Here is a tiny trained network, its code and every weight. The questions are about switching its units off for an input and a class, where a switched-off unit gives its printed mean instead of its output.

import numpy as np


def w(rows, s, z=0):
    codes = np.array(rows[::2]) - 128.0
    scale = np.full(codes.shape[1], s)
    scale[-1] = z or s
    return codes * scale


def norm(h):
    return h / np.sqrt((h * h).mean(-1, keepdims=True) + 1e-5)


def f(y):
    return y / 2 * (1 + np.tanh(0.7978845608 * (y + 0.044715 * y**3)))


def log_softmax(a):
    a = a - a.max(-1, keepdims=True)
    return a - np.log(np.exp(a).sum(-1, keepdims=True))


def net(x, mask):
    res = np.array(x, float).reshape(1, 3) / 4 @ E
    u = 0
    for l in range(2):
        y = f(norm(res) @ A[l][:, :-1].T + A[l][:, -1])
        res = res + np.where(mask[u : u + 9], y, B[l][:, -1]) @ B[l][:, :-1]
        u += 9
    return log_softmax(norm(res)[-1] @ U[:, :-1].T + U[:, -1])


A, B = {}, {}
E = w([
[46,164,83,178,78,183,97],'x0',
[98,104,178,211,140,94,202],'x1',
[100,238,241,164,79,8,3],'x2',
],0.006)
A[0] = w([
[161,136,105,34,135,150,38,4],'0.n0',
[125,149,180,133,123,45,5,116],'0.n1',
[118,102,196,232,165,78,175,59],'0.n2',
[36,137,93,201,90,181,41,64],'0.n3',
[209,89,192,71,148,23,144,59],'0.n4',
[155,97,91,119,132,166,159,200],'0.n5',
[165,101,115,60,133,140,36,104],'0.n6',
[120,107,164,211,135,88,200,90],'0.n7',
[208,136,158,39,130,79,161,18],'0.n8',
],0.011,0.0037)
B[0] = w([
[66,173,87,113,52,107,199,172],'0.n0',
[250,44,153,92,87,119,95,250],'0.n1',
[76,153,92,97,69,103,189,199],'0.n2',
[45,148,108,213,189,164,88,204],'0.n3',
[55,136,94,236,182,144,69,204],'0.n4',
[152,110,188,72,164,115,105,190],'0.n5',
[48,166,106,64,73,105,197,172],'0.n6',
[60,161,128,106,102,98,187,185],'0.n7',
[36,155,113,155,186,224,104,170],'0.n8',
],0.018,0.011)
A[1] = w([
[96,142,133,149,89,123,169,15],'1.n0',
[128,194,76,72,97,140,23,18],'1.n1',
[108,252,216,93,171,47,68,100],'1.n2',
[169,99,76,94,190,188,203,166],'1.n3',
[110,175,116,179,140,180,78,48],'1.n4',
[110,130,87,228,185,162,122,28],'1.n5',
[114,152,155,166,104,112,159,2],'1.n6',
[104,129,46,134,53,143,209,143],'1.n7',
[101,173,90,106,77,117,174,31],'1.n8',
],0.02,0.0029)
B[1] = w([
[117,164,101,107,99,105,125,185],'1.n0',
[89,197,151,168,193,73,233,161],'1.n1',
[152,75,54,2,101,222,18,134],'1.n2',
[154,136,182,230,89,42,130,185],'1.n3',
[47,93,203,93,183,138,120,202],'1.n4',
[60,28,105,148,159,181,107,226],'1.n5',
[133,212,146,97,175,96,162,150],'1.n6',
[206,193,54,116,145,208,162,250],'1.n7',
[111,178,88,43,97,126,120,216],'1.n8',
],0.019,0.013)
U = w([
[132,226,60,88,128,154,187,46],'0',
[41,69,144,194,213,195,86,47],'1',
[254,89,210,155,122,80,96,252],'2',
[165,81,88,85,156,224,70,182],'3',
],0.01,0.0011)

Each question gives the input, the list of numbers given to net, and the class t.
The units are the neurons (one row each of A and B). Each row of codes is followed by its name. A weight is (code - 128) times the scale printed after its matrix; where a second scale follows, it is the last column's (A, B and U).
mask holds one flag per neuron, layer by layer. A switched-off neuron (its flag False) gives its mean, the last column of its row in B, instead of its output. The means were averaged over made-up inputs and are rounded, as every weight is.
A unit's drop is (log p(t) with every unit on - log p(t) with that unit switched off) / (log p(t) with every unit on - log p(t) with every unit switched off).
The circuit of an input: a set's keep is (log p(t) with only the set's units on - log p(t) with every unit switched off) / (log p(t) with every unit on - log p(t) with every unit switched off). Starting from the 12 units with the biggest drops (on a tie, the unit counted first), units are removed one at a time, each time the one whose removal leaves the highest keep (on an exact tie, the one counted first), for as long as the keep stays at least 0.8.
circuit, biggest first: the units of the circuit, biggest drop first
k most important neurons: the k neurons with the biggest drops, biggest first
top k neurons in layer l: the k neurons of layer l with the biggest drops, biggest first
drop of u: that unit's drop, to one decimal
input [8,-4,4], class 1: circuit, biggest first	(0.n3)
input [4,-1,-4], class 1: 3 most important neurons	(0.n1, 0.n7, 0.n6)
input [-7,-4,1], class 1: 2 most important neurons	(0.n4, 0.n8)
input [7,6,-8], class 2: top 2 neurons in layer 0	(0.n4, 0.n5)
input [-5,-4,-1], class 1: top 4 neurons in layer 0	(0.n8, 0.n4, 0.n2, 0.n7)
input [8,-6,6], class 1: 2 most important neurons	(0.n3, 0.n2)
input [-6,-4,8], class 2: 2 most important neurons	(0.n1, 0.n3)
input [-2,2,2], class 3: top 2 neurons in layer 1	(1.n1, 1.n3)
input [3,1,-5], class 2: 2 most important neurons	(0.n4, 0.n3)
input [3,-1,5], class 2: 2 most important neurons	(0.n1, 0.n4)
input [-4,-2,-1], class 1: 2 most important neurons	(0.n4, 0.n8)
input [-6,-5,-8], class 2: drop of 1.n3	0.3
input [1,2,8], class 2: drop of 0.n1	0.6
input [3,3,-5], class 2: drop of 0.n3	0.1
input [-5,2,1], class 1: circuit, biggest first	(0.n4)
input [-5,-2,1], class 1: drop of 0.n4	1.0
